(in the rows, 128 means zero)
Both labels of each row
[158 114 121  95 127 134 156 152 127 123 150  73  53  88  92  68 157 108
 140 126]
MJ R
[224 120 123 107 142 178 155 126 118 119 159  87  77 121 121  18 148 132
 152 111]
MJ M
[220 124 124 126 174 153 115 122 122 121 151  84  86 112 116  52 137 141
 153 105]
MJ M
[207  86 122 104 110 159 135  94 134 136 124 130 119 146  75  76 135 151
 121 133]
MJ M
[136 118 114 121  93 163 121 142 125 125 158 133 117 130  85  93 161  96
 118 127]
MJ R
[131 116 121 141 106 104 153 133 140 116 108 153 139 128  89 162 126 153
 138 192]
MJ R
[107 136 114 116  93 160 142 120 129 123 145  94 131 124  90  76 135 114
 132 131]
MJ R
[152 115 122 119 163 171 143 100 103 122 152 138  62 157 143  78 138 112
 138 120]
Cm W
[202 115 121 129 130 136 107 119 126 129 135 123  81 137 121  99 139 154
 158 126]
MJ M
[138 119 119 124 113 152 130 129 128 120 144 149  83 117  90  91 138 126
 122 133]
MJ R
[175 125 106 124 171 168 139 125 127 119 126  45   8 122 115  91 142 152
 165 168]
MJ B
[ 87  99 115 146  89 152 134 121 143 122 138 180 112 131  40 113 134 118
 122 152]
MJ R
[208 117  60 101 147 181 159 155 131  98 163  31  28  99 120  34 150 119
 164 109]
MJ R
[151 119 113 126 154 135 132 126 159  97 106  49  58  78 111 121 135 132
 146 145]
MJ B
[180 126 113 139 111 143 149 112 118 126 128 121 141 138  96  91 121 157
 151 135]
MJ N
[113 115 110 147  90 158 139 103 138 124 115 192 179 165  46  96 120 141
 121 168]
MJ R
[216 120 124 128 144 136 127 162 120 127 148  89  65  98 139  91 153 154
 162 111]
MJ M
[237 112 109 121 153 180 160 105 121 115 125  62  70 121 116  31 136 159
 176 125]
MJ N
[106 111 117 138  88 163 125 136 131 123 150 157 113 145  47  96 144 138
 142 139]
MJ R
[144 119 131 130  91 119 104 151 138 125 161 190 128 136 101 119 154 140
 134 116]
MJ R
[160 118 114 157 173 161 142 111 116 123 130 120  66 147 157 101 137 128
 145 140]
Cm N
[122 127 122 137  52 149 155 109 138 115 126 193 210 150  86 114 137 149
 117 142]
MJ W
[ 94 126 121 135  89 151 128 121 129 132 140 249 140 156  38 102 136 116
 122 138]
MJ R
[209 105 117 109 124 163 150 106 130 125 133 101 120 136  83  80 131 144
 147 135]
MJ N
[155 121 100 112 104 180 170 124 130 128 146 120 106 124  70  72 148 113
 136 164]
MJ R
[146 115 109 116 123 167 163 133 124 117 141 111  76 125  98 100 143 125
 139 154]
MJ R
[103 136 122 124  82 132 138 109 139 114 120 133 145 138  53 132 121  85
 112 163]
MJ R
[187 126 105 118 100 142 123 130 122 129 148 156 119 144  92  92 144 140
 133 126]
MJ W
[125 126 101 118  66 145 157 122 134 116 183 128 141 130  91 132 131 137
 122 164]
MJ R
[209 121 121 132 106 127 142 118 115 124 119 157 151 154 106 119 134 162
 148 158]
MJ M
[226 111 124 135 134 148 122 125 126 136 145 123  93 118 119  63 140 147
 161 115]
MJ M
[127 134 125 132 108 118 120 113 143 129  96 123 114 150  79 105 126 133
 135 126]
MJ B
[195 113 120 123 121 171 158 130 129 123 156 140 116 130 111  73 153 149
 134 132]
MJ W
[237 108 112 107 178 183 178 135 109 110 151 120  33 154 173  65 154 126
 157 125]
Cm W
[223 117 116 127 158 171 164 116 141 116 137  97  93 122  97  51 136 155
 165 139]
MJ M
[ 79 136 113 120  98 134 135 125 157 120 110 105 126 131  76 139 119 126
 127 150]
MJ B
[140 110 107 110 145 177 155 159 124 113 130  61  41 105  88  84 144 118
 144 143]
MJ R
[124 121 115  99 143 190 165 111 115 120 151 114  62 139 121  85 138  72
 134 138]
Cm R
[214 124 137 139  84 113 113 153 118 135 177 177 153 136 131  99 149 149
 137 103]
MJ W
[237 119 116 121 141 161 151 135  86 112 151  92  51 136 111  58 152 136
 143 116]
MJ W
[181 123 117 127 122 156 124 114 129 120 134 119 138 156  76  72 140 154
 139 121]
MJ M
[ 93 128 113 141 122 128 125 129 114 131 119 106  71 129  96 115 139 121
 136 149]
MJ B
[221 115 122 126 126 152 133 121 135 129 134 123 125 137  91  79 142 160
 134 128]
MJ N
[ 51 121 110 127 127 173 150 101 125 130 117 172  97 157  96 123 125  97
 120 178]
Cm R

Two labels a row
[141  83 150 139 142 142 134  51 136 142 134  65 132 119 142 140 124  86
 119 121]
T Pf
[131  49 170 161 155 119  93  99 117 136 113  92 128 113 128 127 111 119
 138 120]
T Pf
[141  75 166 189 117  95 120  81 128 121 119 118 180 122 155 135 112  80
  97 170]
T MB
[145  99 213 123 149 153 147  87 136 134  99 140 147 125 112 130 157  64
 138 105]
Q Pf
[139 101 185 139 111 162 122  86 133 125 137 105 191 118 120 126 158  80
 127 155]
T MB
[122  86 147 134 110 120 141  93 157 101 142  63 176 126 155 129 116 124
 108 171]
T MB
[148  73 176 156 122 123 118  88 121 122 130 112 182 116 165 125 124  88
 120 150]
T MB
[125 100 157 133 125 179 143  72 116 127 111 107 132 139 103 119 156 133
 142 113]
T Pf
[132 118 145 151 143 204 135  56 132 133 111  78 100 126 141 125  88 138
 152 114]
T Pf
[147 111 183 124 135 189 134  72 133 125 124  99 112 120 169 136 163 104
 123 105]
D Pf
[115 148 114 110 123 149 144  47 139 126 110  86  91 118  91 114 105 159
 169  96]
T Pf
[144  83 157 148 113 127 116  85 118 135 147 138 144  96 153 126 163 113
 144 151]
T MB

Two labels a row
[159 117 130 182  81 126 165  95 108 132 103  92 156 151 116 140  89 102
 164 136]
K L
[154 125 133 213 101 125 149  91 109 116  84  98 152 141 127 157  98  84
 160 122]
K L
[138 114 125 139 149 148 146 138 122 108 107 112 156 109 126 114 142 128
 120 137]
K C
[139 150 110 176 110 102 143  91 119 144  96 131 140 136 114 134 115  82
 134 131]
A L
[144 106 113 135 133 150 142 143 138 130 113 103 166 121 111 125 133 120
 130 140]
K C
[140 123  77 130  65 127 164 100 135 148 105 106 205 139  94 128  61 170
 122 138]
K C
[165 111 134 157  96 104 162 103 121 146  98 108 151 147 112 143 112  78
 152 138]
K L
[149 130 142 201 140 125 148 110 107 125  92 108 130 126 128 136 135  51
 147 130]
A L
[161 134  97 150  93 109 115  98 120 140  92 174 124 147 119 134 122  69
 132 135]
K L
[152 118  98  97 147 120 119 130 119 117  92 172 137 115 114  94 144  97
 109 151]
K C
[153 128 133 222  71 111 154  83 132 128  86  84 128 118 114 152 102 127
 152 127]
A L
[148 129 114 159 172 125 121 133 104 123 108 166 131 152 140 138 135  33
 141 128]
K L
[158 126 111 160 106 119 144 110 109 144  91 127 148 145 118 125 108  61
 131 123]
K L
[136 101 116 165 138 160 161 140 116  99 115  82 193 127 122 140 114 127
 137 125]
K C
[150 131 106 164 105 119 125 102 117 126  90 152 125 137 121 141 115  82
 146 144]
K L
[144 134 131 176 137 101 167 107 109 148 104 116 129 135 114 124 148  57
 134 137]
E L
[152 121 120 195 143 136 144 125  85 108  83 112 167 150 146 139 105  33
 157 105]
K L
[173 126 110 147  95 103 144  92 110 157  87 137 130 151 120 127 106  57
 146 134]
K L
[144 139 122 174 132 100 161  96 104 146  94 132 140 136 111 126 135  73
 135 146]
A L
[182 120 115 138  83 102 164  80 101 167  88 138 150 164 103 130  83  85
 146 147]
K L
[141 132 132 205 123 118 174 109 114 126 106  89 145 126 117 133 139  65
 145 128]
E L
[133 138 111 192 114 117 139 110 128 128 100 123 142 131 122 141 121  83
 138 123]
K L
[165 115 139 143 120 127 152 106 106 159 118 117 154 158 117 146  98  98
 158 141]
K L
[181 106 143 167  72 113 189  83 101 150 104  89 151 173 105 143  96  73
 171 140]
K L
[147 125 111 151 119 141 101 127 123 105 106 158 128 143 145 142 105  84
 143 115]
K L
[149 127 125 182 123 134 158 108 117 151 105 106 164 149 126 154 108  75
 155 132]
K L
[149 144 104 167  88 106 149  85 134 157  93 129 128 128 101 135 121  91
 141 145]
K L
[163 108 138 174 102 137 157 111 114 138 112  84 165 152 122 150  81  98
 170 132]
K L

Both labels of each row
[188 137  41 129 113 106  94 118 118 165 203 160 199 132 185 132 158 145
 151 120]
H <65>
[141 121  80 116 147 132  74  78 129 139 209 136 135 143 126 133 152 153
 119 128]
F <65>
[142 130  67 121 151 113  70  50 132 178 125 135 155 147 146 143 176 157
 122 132]
F <65>
[232 142  85  99 152 104  79  63 121 147 112 174 138 151 145 123 177 154
 123 142]
J <65>
[ 85 134 134 139 107 116 129  95 109 137 196 109 135 137  97 175 118 105
 126 127]
Y <61>
[ 51 121 112 114 157 125 134  99 131 133 123 105 138 154  96 147 160 126
 120 136]
Y <65>
[115 120  65 116 116 120 112  39 119 150 175 116 142 140  86 178 105 138
 138 152]
Y <61>
[181 131  50 129 147 114 114  78 104 147 145 119 129 114 158 142 140 162
 121 126]
J <65>
[ 35 124  88 121 162 133 135  97 121 138 106  92 133 134 102 132 128 135
 128 118]
Y <65>
